Here is a tiny trained network, its code and every weight. The questions are about switching its units off for an input and a class, where a switched-off unit gives its printed mean instead of its output.

import numpy as np


def w(rows, s, z=0):
    codes = np.array(rows[::2]) - 128.0
    scale = np.full(codes.shape[1], s)
    scale[-1] = z or s
    return codes * scale


def f(y):
    return np.maximum(y, 0)


def log_softmax(a):
    a = a - a.max(-1, keepdims=True)
    return a - np.log(np.exp(a).sum(-1, keepdims=True))


def net(x, mask):
    res = np.array(x, float).reshape(1, 4) / 4 @ E
    y = f(res @ A[0][:, :-1].T + A[0][:, -1])
    res = res + np.where(mask, y, B[0][:, -1]) @ B[0][:, :-1]
    return log_softmax(res[-1] @ U[:, :-1].T + U[:, -1])


A, B = {}, {}
E = w([
[153,146,76,161,136,26,124,72],'x0',
[170,163,123,8,134,78,130,76],'x1',
[79,166,133,87,75,177,81,104],'x2',
[100,113,56,100,158,189,91,115],'x3',
],0.015)
A[0] = w([
[212,116,172,115,110,128,180,156,134],'neuron 1',
[141,201,111,75,118,111,61,81,153],'neuron 2',
[65,94,100,122,68,176,94,153,224],'neuron 3',
[106,119,160,138,141,229,103,175,167],'neuron 4',
[186,46,100,234,124,86,148,193,152],'neuron 5',
[90,160,237,254,79,136,109,165,133],'neuron 6',
[89,169,144,167,75,120,159,158,93],'neuron 7',
[140,39,86,111,209,103,127,141,134],'neuron 8',
[93,197,168,64,85,120,160,170,252],'neuron 9',
],0.012,0.0033)
B[0] = w([
[156,121,94,89,136,107,72,89,189],'neuron 1',
[114,236,101,167,80,82,98,46,203],'neuron 2',
[167,127,119,131,133,180,79,86,215],'neuron 3',
[111,51,39,128,179,165,115,163,234],'neuron 4',
[125,57,103,114,244,172,115,187,241],'neuron 5',
[135,70,124,129,183,103,152,239,250],'neuron 6',
[157,88,89,166,140,166,148,169,170],'neuron 7',
[101,67,117,138,153,70,155,174,179],'neuron 8',
[188,125,125,99,145,112,82,86,198],'neuron 9',
],0.012,0.018)
U = w([
[149,1,130,136,192,134,124,209,179],'0',
[176,209,151,87,70,77,111,65,138],'1',
[56,146,101,209,145,77,116,127,217],'2',
[95,110,191,169,94,149,187,134,30],'3',
[133,165,120,224,41,125,114,115,77],'4',
[85,113,192,114,97,153,183,155,5],'5',
[57,133,192,144,135,173,168,136,5],'6',
[104,103,109,158,134,233,54,111,130],'7',
],0.012,0.0026)

Each question gives the input, the list of numbers given to net, and the class t.
The units are the neurons (one row each of A and B). Each row of codes is followed by its name. A weight is (code - 128) times the scale printed after its matrix; where a second scale follows, it is the last column's (A, B and U).
mask holds one flag per neuron, in row order. A switched-off neuron (its flag False) gives its mean, the last column of its row in B, instead of its output. The means were averaged over made-up inputs and are rounded, as every weight is.
A unit's drop is (log p(t) with every unit on - log p(t) with that unit switched off) / (log p(t) with every unit on - log p(t) with every unit switched off).
The circuit of an input: a set's keep is (log p(t) with only the set's units on - log p(t) with every unit switched off) / (log p(t) with every unit on - log p(t) with every unit switched off). Starting from all 9 units, units are removed one at a time, each time the one whose removal leaves the highest keep (on an exact tie, the one counted first), for as long as the keep stays at least 0.8.
circuit, biggest first: the units of the circuit, biggest drop first
unit that matters most: the unit with the biggest drop
k most important neurons: the k neurons with the biggest drops, biggest first
drop when u is switched off: that unit's drop, to one decimal
input [-4,5,6,8], class 7: unit that matters most : neuron 4
input [8,-1,1,-3], class 2: circuit, biggest first : (neuron 6; neuron 4)
input [-3,5,-4,0], class 1: circuit, biggest first : (neuron 5; neuron 6)
input [3,0,2,-2], class 1: circuit, biggest first : (neuron 5; neuron 4)
input [0,1,2,-3], class 1: circuit, biggest first : (neuron 5; neuron 4)
input [-1,-4,1,6], class 7: 3 most important neurons : (neuron 6; neuron 3; neuron 5)
input [-7,5,6,3], class 7: drop when neuron 4 is switched off : 0.5
input [-7,1,2,5], class 7: drop when neuron 6 is switched off : 0.2
input [4,-2,6,5], class 7: drop when neuron 3 is switched off : 0.3
input [-6,7,-4,-5], class 1: drop when neuron 8 is switched off : 0.0
